Below is a small trained network, with its code and all its weights. Each question gives an input and a class and asks what happens when units are switched off, that is, made to give their printed mean instead of their output.

import numpy as np


def w(rows, s, z=0):
    codes = np.array(rows[::2]) - 128.0
    scale = np.full(codes.shape[1], s)
    scale[-1] = z or s
    return codes * scale


def f(y):
    return np.maximum(y, 0)


def log_softmax(a):
    a = a - a.max(-1, keepdims=True)
    return a - np.log(np.exp(a).sum(-1, keepdims=True))


def net(x, mask):
    res = np.array(x, float).reshape(1, 7) / 4 @ E
    y = f(res @ A[0][:, :-1].T + A[0][:, -1])
    res = res + np.where(mask, y, B[0][:, -1]) @ B[0][:, :-1]
    return log_softmax(res[-1] @ U[:, :-1].T + U[:, -1])


A, B = {}, {}
E = w([
[160,100,65,176,164,180,174,210],'x0',
[59,95,11,100,102,72,108,159],'x1',
[82,105,155,167,87,60,37,162],'x2',
[226,125,43,154,130,199,27,109],'x3',
[251,2,111,150,87,67,173,103],'x4',
[81,46,120,106,159,136,136,50],'x5',
[110,142,69,37,108,116,198,151],'x6',
],0.009)
A[0] = w([
[166,139,123,170,185,241,174,85,219],'N0',
[164,97,119,74,94,54,189,245,154],'N1',
[158,76,126,93,97,95,155,82,151],'N2',
[45,1,117,162,98,140,71,77,197],'N3',
[131,72,133,103,186,156,158,51,193],'N4',
[41,116,139,37,107,74,187,134,252],'N5',
[143,116,99,136,56,62,108,159,163],'N6',
],0.0096,0.0035)
B[0] = w([
[173,184,192,81,112,251,147,133,255],'N0',
[145,159,36,146,82,86,187,91,213],'N1',
[220,15,172,162,174,93,148,108,200],'N2',
[160,173,174,218,177,79,104,102,240],'N3',
[195,161,233,112,168,199,83,77,214],'N4',
[192,214,90,176,255,166,222,67,253],'N5',
[55,183,89,135,179,134,197,199,193],'N6',
],0.0089,0.011)
U = w([
[119,156,25,104,91,104,107,176,218],'0',
[15,182,153,169,209,143,88,113,135],'1',
[208,43,150,105,114,135,58,81,70],'2',
[115,186,220,100,93,119,8,148,216],'3',
[50,63,125,12,109,149,113,149,29],'4',
[154,205,119,75,154,254,146,128,176],'5',
[43,49,108,95,96,183,88,128,12],'6',
[108,123,129,111,132,76,195,45,3],'7',
],0.0091,0.004)

Each question gives the input, the list of numbers given to net, and the class t.
The units are the neurons (one row each of A and B). Each row of codes is followed by its name. A weight is (code - 128) times the scale printed after its matrix; where a second scale follows, it is the last column's (A, B and U).
mask holds one flag per neuron, in row order. A switched-off neuron (its flag False) gives its mean, the last column of its row in B, instead of its output. The means were averaged over made-up inputs and are rounded, as every weight is.
A unit's drop is (log p(t) with every unit on - log p(t) with that unit switched off) / (log p(t) with every unit on - log p(t) with every unit switched off).
The circuit of an input: a set's keep is (log p(t) with only the set's units on - log p(t) with every unit switched off) / (log p(t) with every unit on - log p(t) with every unit switched off). Starting from all 7 units, units are removed one at a time, each time the one whose removal leaves the highest keep (on an exact tie, the one counted first), for as long as the keep stays at least 0.8.
units of the circuit, in order: the units of the circuit, biggest drop first
most important unit: the unit with the biggest drop
top k neurons: the k neurons with the biggest drops, biggest first
drop when u is switched off: that unit's drop, to one decimal
input [4,1,-3,-6,1,-7,2], class 0: units of the circuit, in order => N1, N4
input [6,-1,6,-3,-5,-8,7], class 0: units of the circuit, in order => N0, N1
input [-8,-3,-1,2,4,-8,-8], class 3: most important unit => N5
input [5,3,-5,-3,6,-1,6], class 7: top 2 neurons => N1, N2
input [1,5,-1,2,-5,-7,8], class 0: units of the circuit, in order => N0, N4
input [-2,2,-2,3,-6,5,-7], class 3: units of the circuit, in order => N5, N6
input [-4,8,-4,7,3,8,5], class 2: top 2 neurons => N2, N4
input [1,6,8,-6,0,-4,-1], class 0: top 2 neurons => N1, N4
input [4,0,8,5,1,7,5], class 1: top 2 neurons => N3, N6
input [-2,-4,-4,0,8,-3,-5], class 2: top 2 neurons => N2, N5
input [-7,-1,4,6,8,-7,1], class 0: units of the circuit, in order => N6, N0
input [4,-8,7,-8,5,-8,1], class 7: top 2 neurons => N1, N0
input [6,1,-1,-3,2,0,6], class 7: units of the circuit, in order => N1, N0
input [-3,5,7,8,1,8,-4], class 1: units of the circuit, in order => N3
input [0,-4,4,-2,8,-5,2], class 7: top 2 neurons => N2, N1
input [0,-5,-4,-2,5,0,-1], class 2: top 2 neurons => N5, N2
input [1,4,-7,2,3,8,-4], class 2: drop when N6 is switched off => 0.1
input [4,-2,6,4,1,2,0], class 1: drop when N5 is switched off => -0.2
input [-1,-7,-3,-3,8,8,1], class 2: drop when N2 is switched off => 0.7
input [8,6,4,-1,-4,-3,7], class 0: units of the circuit, in order => N1
input [1,4,-6,-3,4,-7,2], class 7: drop when N0 is switched off => 0.2
